Here is a tiny trained network, its code and every weight. The questions are about switching its units off for an input and a class, where a switched-off unit gives its printed mean instead of its output.

import numpy as np


def w(rows, s, z=0):
    codes = np.array(rows[::2]) - 128.0
    scale = np.full(codes.shape[1], s)
    scale[-1] = z or s
    return codes * scale


def norm(h):
    return h / np.sqrt((h * h).mean(-1, keepdims=True) + 1e-5)


def f(y):
    return y / 2 * (1 + np.tanh(0.7978845608 * (y + 0.044715 * y**3)))


def log_softmax(a):
    a = a - a.max(-1, keepdims=True)
    return a - np.log(np.exp(a).sum(-1, keepdims=True))


def net(x, mask):
    res = np.array(x, float).reshape(1, 8) / 4 @ E
    u = 0
    for l in range(4):
        y = f(norm(res) @ A[l][:, :-1].T + A[l][:, -1])
        res = res + np.where(mask[u : u + 8], y, B[l][:, -1]) @ B[l][:, :-1]
        u += 8
    return log_softmax(norm(res)[-1] @ U[:, :-1].T + U[:, -1])


A, B = {}, {}
E = w([
[126,89,25,145,93,95],'x0',
[124,232,69,94,60,132],'x1',
[163,147,139,42,166,103],'x2',
[2,116,163,72,138,136],'x3',
[137,88,93,35,119,253],'x4',
[118,78,167,1,178,66],'x5',
[120,139,115,126,175,117],'x6',
[230,42,114,130,5,142],'x7',
],0.0076)
A[0] = w([
[117,142,130,146,62,196,140],'L0N1',
[156,160,81,152,92,95,3],'L0N2',
[143,152,162,109,128,199,140],'L0N3',
[193,163,139,66,173,82,86],'L0N4',
[1,85,242,94,145,178,65],'L0N5',
[127,120,123,153,101,203,140],'L0N6',
[131,205,188,162,85,105,42],'L0N7',
[102,143,202,86,114,159,104],'L0N8',
],0.0093,0.0024)
B[0] = w([
[114,134,81,162,130,154,190],'L0N1',
[152,75,139,87,150,188,161],'L0N2',
[197,96,81,97,176,182,161],'L0N3',
[93,23,134,123,114,91,189],'L0N4',
[165,50,138,107,254,175,254],'L0N5',
[128,149,24,156,80,121,175],'L0N6',
[106,137,236,89,47,128,164],'L0N7',
[122,91,159,107,162,170,168],'L0N8',
],0.0086,0.0046)
A[1] = w([
[97,141,152,236,153,58,4],'L1N1',
[82,170,61,21,162,94,40],'L1N2',
[141,41,113,118,153,141,129],'L1N3',
[22,105,67,8,90,103,154],'L1N4',
[99,172,198,163,156,183,73],'L1N5',
[95,155,100,238,113,103,82],'L1N6',
[235,187,157,10,101,153,33],'L1N7',
[77,254,123,233,183,169,11],'L1N8',
],0.0086,0.0017)
B[1] = w([
[154,73,68,78,110,50,211],'L1N1',
[43,142,49,64,90,132,220],'L1N2',
[90,107,184,155,154,96,251],'L1N3',
[1,119,146,165,130,175,254],'L1N4',
[67,198,151,102,127,74,162],'L1N5',
[116,69,194,32,127,98,233],'L1N6',
[144,52,149,149,100,33,211],'L1N7',
[66,124,50,51,67,146,231],'L1N8',
],0.0088,0.0034)
A[2] = w([
[160,136,114,173,104,158,54],'L2N1',
[124,115,159,111,196,167,29],'L2N2',
[99,143,138,161,199,55,2],'L2N3',
[173,169,120,163,93,84,31],'L2N4',
[190,150,80,151,83,179,96],'L2N5',
[195,107,111,105,161,80,124],'L2N6',
[86,156,65,108,145,113,201],'L2N7',
[109,156,245,141,120,133,138],'L2N8',
],0.012,0.0031)
B[2] = w([
[243,218,119,2,131,222,153],'L2N1',
[136,174,136,88,124,194,206],'L2N2',
[189,120,126,133,86,162,177],'L2N3',
[154,232,173,115,212,127,158],'L2N4',
[245,126,188,40,48,203,223],'L2N5',
[118,21,58,85,88,50,207],'L2N6',
[94,158,102,164,85,138,253],'L2N7',
[57,106,162,156,87,99,178],'L2N8',
],0.009,0.0043)
A[3] = w([
[160,90,110,155,137,115,156],'L3N1',
[83,90,19,173,152,166,129],'L3N2',
[90,107,173,151,90,167,176],'L3N3',
[132,108,161,137,45,138,78],'L3N4',
[169,221,170,114,144,111,67],'L3N5',
[114,141,180,125,149,108,41],'L3N6',
[118,54,154,247,81,111,102],'L3N7',
[89,90,134,148,111,60,254],'L3N8',
],0.012,0.003)
B[3] = w([
[158,101,109,107,46,1,161],'L3N1',
[129,171,132,192,128,113,209],'L3N2',
[154,125,116,248,82,186,173],'L3N3',
[206,127,132,185,178,129,170],'L3N4',
[67,95,206,178,162,99,132],'L3N5',
[149,76,194,115,39,129,131],'L3N6',
[194,81,74,114,135,78,181],'L3N7',
[65,169,62,179,89,116,255],'L3N8',
],0.0075,0.0068)
U = w([
[237,146,107,118,75,193,169],'0',
[106,83,202,82,236,145,178],'1',
[108,113,139,204,131,131,47],'2',
[144,192,227,163,128,100,65],'3',
[33,182,91,127,97,99,220],'4',
[121,170,103,111,186,142,2],'5',
[130,169,121,178,211,171,60],'6',
[164,84,110,132,103,3,192],'7',
],0.018,0.0053)

Each question gives the input, the list of numbers given to net, and the class t.
The units are the neurons (one row each of A and B). Each row of codes is followed by its name. A weight is (code - 128) times the scale printed after its matrix; where a second scale follows, it is the last column's (A, B and U).
mask holds one flag per neuron, layer by layer. A switched-off neuron (its flag False) gives its mean, the last column of its row in B, instead of its output. The means were averaged over made-up inputs and are rounded, as every weight is.
A unit's drop is (log p(t) with every unit on - log p(t) with that unit switched off) / (log p(t) with every unit on - log p(t) with every unit switched off).
The circuit of an input: a set's keep is (log p(t) with only the set's units on - log p(t) with every unit switched off) / (log p(t) with every unit on - log p(t) with every unit switched off). Starting from the 12 units with the biggest drops (on a tie, the unit counted first), units are removed one at a time, each time the one whose removal leaves the highest keep (on an exact tie, the one counted first), for as long as the keep stays at least 0.8.
units of the circuit, in order: the units of the circuit, biggest drop first
most important unit: the unit with the biggest drop
k most important neurons: the k neurons with the biggest drops, biggest first
top k neurons in layer l: the k neurons of layer l with the biggest drops, biggest first
drop of u: that unit's drop, to one decimal
input [1,7,-1,-4,1,-6,4,-3], class 0: most important unit : L2N5
input [-3,2,-1,-2,6,-5,8,-4], class 0: 2 most important neurons : L0N3, L2N5
input [-6,-5,5,-5,-5,-2,2,-8], class 7: 4 most important neurons : L1N1, L1N4, L0N4, L1N2
input [-6,-5,-8,7,-8,-4,0,7], class 7: 2 most important neurons : L3N7, L1N1
input [-3,2,8,0,-4,6,7,-7], class 4: 2 most important neurons : L1N2, L2N7
input [6,7,0,-8,-6,-2,3,0], class 0: top 2 neurons in layer 0 : L0N2, L0N4
input [-1,5,6,3,-6,-5,-4,2], class 3: units of the circuit, in order : L0N7, L3N4
input [3,-4,6,7,-5,1,-1,3], class 1: 2 most important neurons : L0N5, L1N7
input [-4,2,-7,4,-5,5,6,-5], class 1: 2 most important neurons : L0N5, L0N6
input [-6,0,8,-7,-5,-4,-4,-5], class 7: units of the circuit, in order : L1N1, L2N6
input [2,-2,-7,8,-1,7,-6,6], class 2: top 3 neurons in layer 2 : L2N1, L2N5, L2N8
input [-5,8,2,7,4,2,4,5], class 1: top 2 neurons in layer 2 : L2N6, L2N8
input [7,-5,1,-5,6,1,-6,-8], class 4: 2 most important neurons : L0N5, L1N2
input [-5,-2,-6,-6,-5,-8,5,-4], class 4: units of the circuit, in order : L1N8
input [5,4,2,1,3,3,-8,4], class 4: top 2 neurons in layer 2 : L2N5, L2N3
input [-7,4,5,8,-4,-3,4,-5], class 1: 2 most important neurons : L0N5, L0N8
input [-2,-1,-5,3,2,-3,-7,-1], class 6: 2 most important neurons : L0N5, L1N3
input [-2,-4,-6,3,-2,-2,3,2], class 7: top 2 neurons in layer 1 : L1N1, L1N4
input [-7,4,4,6,1,-3,8,1], class 1: drop of L0N5 : 0.2
input [6,4,6,4,8,5,8,6], class 4: most important unit : L1N4
input [-1,-6,8,-3,-8,-3,3,-8], class 7: drop of L1N1 : 0.5
input [3,7,4,-8,4,3,7,3], class 7: drop of L1N7 : 0.5
input [5,-7,0,-5,2,-6,2,-4], class 7: drop of L0N3 : -0.1
